Here is a tiny trained network, its code and every weight. The questions are about switching its units off for an input and a target symbol, where a switched-off unit gives its printed mean instead of its output.

import numpy as np


def w(rows, s, z=0):
    codes = np.array(rows[::2]) - 128.0
    scale = np.full(codes.shape[1], s)
    scale[-1] = z or s
    return codes * scale


def f(y):
    return np.maximum(y, 0)


def softmax(a):
    e = np.exp(a - a.max(-1, keepdims=True))
    return e / e.sum(-1, keepdims=True)


def log_softmax(a):
    a = a - a.max(-1, keepdims=True)
    return a - np.log(np.exp(a).sum(-1, keepdims=True))


def net(x, mask):
    ids = ['Λαεηθπφ'.index(c) for c in x.split()]
    T = len(ids)
    res = E[ids] + P[:T]
    u = 0
    for l in range(2):
        r = res
        for j in range(2):
            rows = slice(3 * j, 3 * j + 3)
            q, k, v = (r @ M[l][rows].T for M in (Q, K, V))
            z = softmax(np.where(np.tri(T) > 0, q @ k.T / 3**0.5, -1e9)) @ v
            o = O[l][rows]
            res = res + np.where(mask[u + j], z, o[:, -1]) @ o[:, :-1]
        u += 2
        y = f(res @ A[l][:, :-1].T + A[l][:, -1])
        res = res + np.where(mask[u : u + 12], y, B[l][:, -1]) @ B[l][:, :-1]
        u += 12
    return log_softmax(res[-1] @ U[:, :-1].T + U[:, -1])


Q, K, V, O, A, B = {}, {}, {}, {}, {}, {}
E = w([
[169,77,218,175],'Λ',
[136,167,177,92],'α',
[103,94,137,92],'ε',
[223,148,132,7],'η',
[227,115,50,186],'θ',
[21,174,139,188],'π',
[103,75,116,75],'φ',
],0.018)
P = w([
[144,76,234,2],'0',
[133,85,187,42],'1',
[130,101,157,62],'2',
[130,111,134,77],'3',
[131,120,111,89],'4',
[134,126,98,98],'5',
[131,129,84,109],'6',
[141,139,74,112],'7',
[137,143,63,117],'8',
[137,142,56,127],'9',
[141,150,45,127],'10',
[145,145,41,136],'11',
],0.0099)
Q[0] = w([
[129,183,119,149],'0.h0',
[173,136,2,107],'0.h0',
[127,162,104,221],'0.h0',
[131,130,212,163],'0.h1',
[52,178,60,106],'0.h1',
[140,134,59,102],'0.h1',
],0.008)
K[0] = w([
[171,67,198,131],'0.h0',
[131,154,103,86],'0.h0',
[59,221,124,193],'0.h0',
[135,254,122,49],'0.h1',
[37,132,199,73],'0.h1',
[109,179,115,15],'0.h1',
],0.0068)
V[0] = w([
[133,189,47,2],'0.h0',
[169,95,54,28],'0.h0',
[218,81,171,147],'0.h0',
[134,63,129,62],'0.h1',
[133,83,117,79],'0.h1',
[160,150,154,170],'0.h1',
],0.0092)
O[0] = w([
[85,56,139,125,152],'0.h0',
[95,68,60,187,143],'0.h0',
[58,1,113,110,120],'0.h0',
[174,22,182,116,253],'0.h1',
[149,92,35,143,201],'0.h1',
[55,203,207,219,81],'0.h1',
],0.0069,0.0036)
A[0] = w([
[77,153,173,70,118],'0.n0',
[218,44,184,78,80],'0.n1',
[163,164,104,85,160],'0.n2',
[118,100,129,245,156],'0.n3',
[86,147,101,205,59],'0.n4',
[121,82,137,122,140],'0.n5',
[244,153,146,77,108],'0.n6',
[185,130,89,109,173],'0.n7',
[48,84,185,180,136],'0.n8',
[42,145,140,166,254],'0.n9',
[139,155,207,58,163],'0.n10',
[144,140,159,47,72],'0.n11',
],0.011,0.0051)
B[0] = w([
[155,120,73,127,165],'0.n0',
[100,209,157,132,248],'0.n1',
[44,84,94,144,154],'0.n2',
[165,134,188,78,159],'0.n3',
[111,112,181,152,150],'0.n4',
[152,198,79,192,186],'0.n5',
[82,3,156,95,165],'0.n6',
[144,96,73,190,169],'0.n7',
[178,44,168,57,170],'0.n8',
[140,195,77,39,197],'0.n9',
[172,30,49,191,177],'0.n10',
[62,71,186,83,148],'0.n11',
],0.0069,0.012)
Q[1] = w([
[172,204,125,132],'1.h0',
[194,253,84,209],'1.h0',
[162,70,235,93],'1.h0',
[150,104,169,76],'1.h1',
[1,123,15,125],'1.h1',
[155,202,125,167],'1.h1',
],0.0085)
K[1] = w([
[32,167,210,72],'1.h0',
[150,254,210,137],'1.h0',
[149,139,152,195],'1.h0',
[149,48,104,162],'1.h1',
[20,99,61,121],'1.h1',
[146,218,206,227],'1.h1',
],0.0085)
V[1] = w([
[150,47,207,79],'1.h0',
[88,83,100,184],'1.h0',
[21,173,97,254],'1.h0',
[142,208,117,236],'1.h1',
[224,41,182,8],'1.h1',
[217,128,79,137],'1.h1',
],0.0065)
O[1] = w([
[131,70,94,152,180],'1.h0',
[115,136,161,127,152],'1.h0',
[147,185,123,205,49],'1.h0',
[149,123,159,176,2],'1.h1',
[122,118,2,142,255],'1.h1',
[96,105,157,126,126],'1.h1',
],0.0077,0.0068)
A[1] = w([
[161,155,133,204,117],'1.n0',
[148,119,91,240,222],'1.n1',
[114,104,68,105,180],'1.n2',
[145,101,112,115,155],'1.n3',
[109,97,79,158,159],'1.n4',
[84,193,136,94,116],'1.n5',
[105,156,133,68,181],'1.n6',
[129,115,94,91,101],'1.n7',
[51,134,162,77,146],'1.n8',
[134,74,124,70,77],'1.n9',
[123,118,109,103,254],'1.n10',
[107,72,247,109,110],'1.n11',
],0.015,0.0047)
B[1] = w([
[42,50,214,162,140],'1.n0',
[125,226,163,150,155],'1.n1',
[127,134,188,191,251],'1.n2',
[104,187,119,144,188],'1.n3',
[64,192,129,87,211],'1.n4',
[139,128,4,176,177],'1.n5',
[134,64,229,152,176],'1.n6',
[175,51,152,143,200],'1.n7',
[142,133,186,74,162],'1.n8',
[192,240,159,115,220],'1.n9',
[85,5,78,107,202],'1.n10',
[254,101,91,143,136],'1.n11',
],0.0084,0.021)
U = w([
[98,120,215,76,173],'Λ',
[111,26,57,195,145],'α',
[128,172,6,35,255],'ε',
[129,179,151,166,185],'η',
[224,106,129,174,53],'θ',
[156,140,132,120,20],'π',
[156,160,133,95,48],'φ',
],0.011,0.0045)

Each question gives the input, a string of symbols that net reads in full, and the target symbol t.
The units are the heads (3 rows each of Q, K, V and O) and the neurons (one row each of A and B). Each row of codes is followed by its name. A weight is (code - 128) times the scale printed after its matrix; where a second scale follows, it is the last column's (O, A, B and U).
mask holds one flag per unit, layer by layer, with each layer's heads first. A switched-off unit (its flag False) gives its mean, the last column of its rows in O or B, instead of its output. The means were averaged over made-up inputs and are rounded, as every weight is.
A unit's drop is (log p(t) with every unit on - log p(t) with that unit switched off) / (log p(t) with every unit on - log p(t) with every unit switched off).
The circuit of an input: a set's keep is (log p(t) with only the set's units on - log p(t) with every unit switched off) / (log p(t) with every unit on - log p(t) with every unit switched off). Starting from the 12 units with the biggest drops (on a tie, the unit counted first), units are removed one at a time, each time the one whose removal leaves the highest keep (on an exact tie, the one counted first), for as long as the keep stays at least 0.8.
circuit, biggest first: the units of the circuit, biggest drop first
k most important neurons: the k neurons with the biggest drops, biggest first
top k neurons in layer l: the k neurons of layer l with the biggest drops, biggest first
which heads matter: for each layer, one digit per head in row order, 1 if its drop is at least 0.15 and else 0, layers parted by /
drop when u is switched off: that unit's drop, to one decimal
input φ π Λ ε π π π α π η Λ, target η: circuit, biggest first : 0.h0, 1.n7
input Λ Λ π η π π Λ, target η: top 4 neurons in layer 1 : 1.n1, 1.n9, 1.n2, 1.n4
input π Λ π, target α: top 2 neurons in layer 0 : 0.n1, 0.n6
input η φ Λ, target θ: which heads matter : 00 / 10
input π π Λ Λ Λ φ, target Λ: circuit, biggest first : 1.n5
input ε Λ π π Λ φ η Λ π, target ε: 4 most important neurons : 0.n1, 1.n2, 1.n5, 0.n5
input η θ Λ, target θ: 2 most important neurons : 1.n11, 0.n1
input φ φ π φ ε φ φ, target η: top 2 neurons in layer 1 : 1.n1, 1.n5
input ε α π ε Λ Λ θ π Λ π Λ α, target α: which heads matter : 00 / 00
input Λ η π π φ, target Λ: top 3 neurons in layer 1 : 1.n9, 1.n2, 1.n5
input π π π η π ε, target Λ: top 2 neurons in layer 0 : 0.n10, 0.n7
input φ φ φ ε φ ε π π α Λ φ, target η: top 4 neurons in layer 0 : 0.n9, 0.n5, 0.n7, 0.n1
input ε Λ η π, target Λ: top 2 neurons in layer 1 : 1.n6, 1.n8
input η π π Λ Λ π, target ε: 3 most important neurons : 0.n1, 1.n2, 0.n5
input π α θ π, target α: 3 most important neurons : 0.n1, 1.n9, 0.n5
input Λ η Λ π η ε, target Λ: top 3 neurons in layer 1 : 1.n9, 1.n5, 1.n2
input η Λ π α π Λ π Λ Λ α, target α: top 3 neurons in layer 0 : 0.n1, 0.n10, 0.n8
input π ε Λ Λ ε η, target Λ: circuit, biggest first : 0.n6
input π Λ π θ, target η: 3 most important neurons : 1.n1, 0.n7, 0.n9
input Λ η Λ π, target Λ: 2 most important neurons : 0.n8, 1.n6
input π Λ Λ π φ η, target Λ: top 3 neurons in layer 1 : 1.n5, 1.n9, 1.n2
input π Λ φ α α θ Λ η θ θ, target η: drop when 0.n9 is switched off : 0.1
input π Λ η ε φ φ π φ η, target α: drop when 1.n11 is switched off : 0.0
input φ Λ φ π α η ε η, target α: drop when 0.h0 is switched off : 0.9
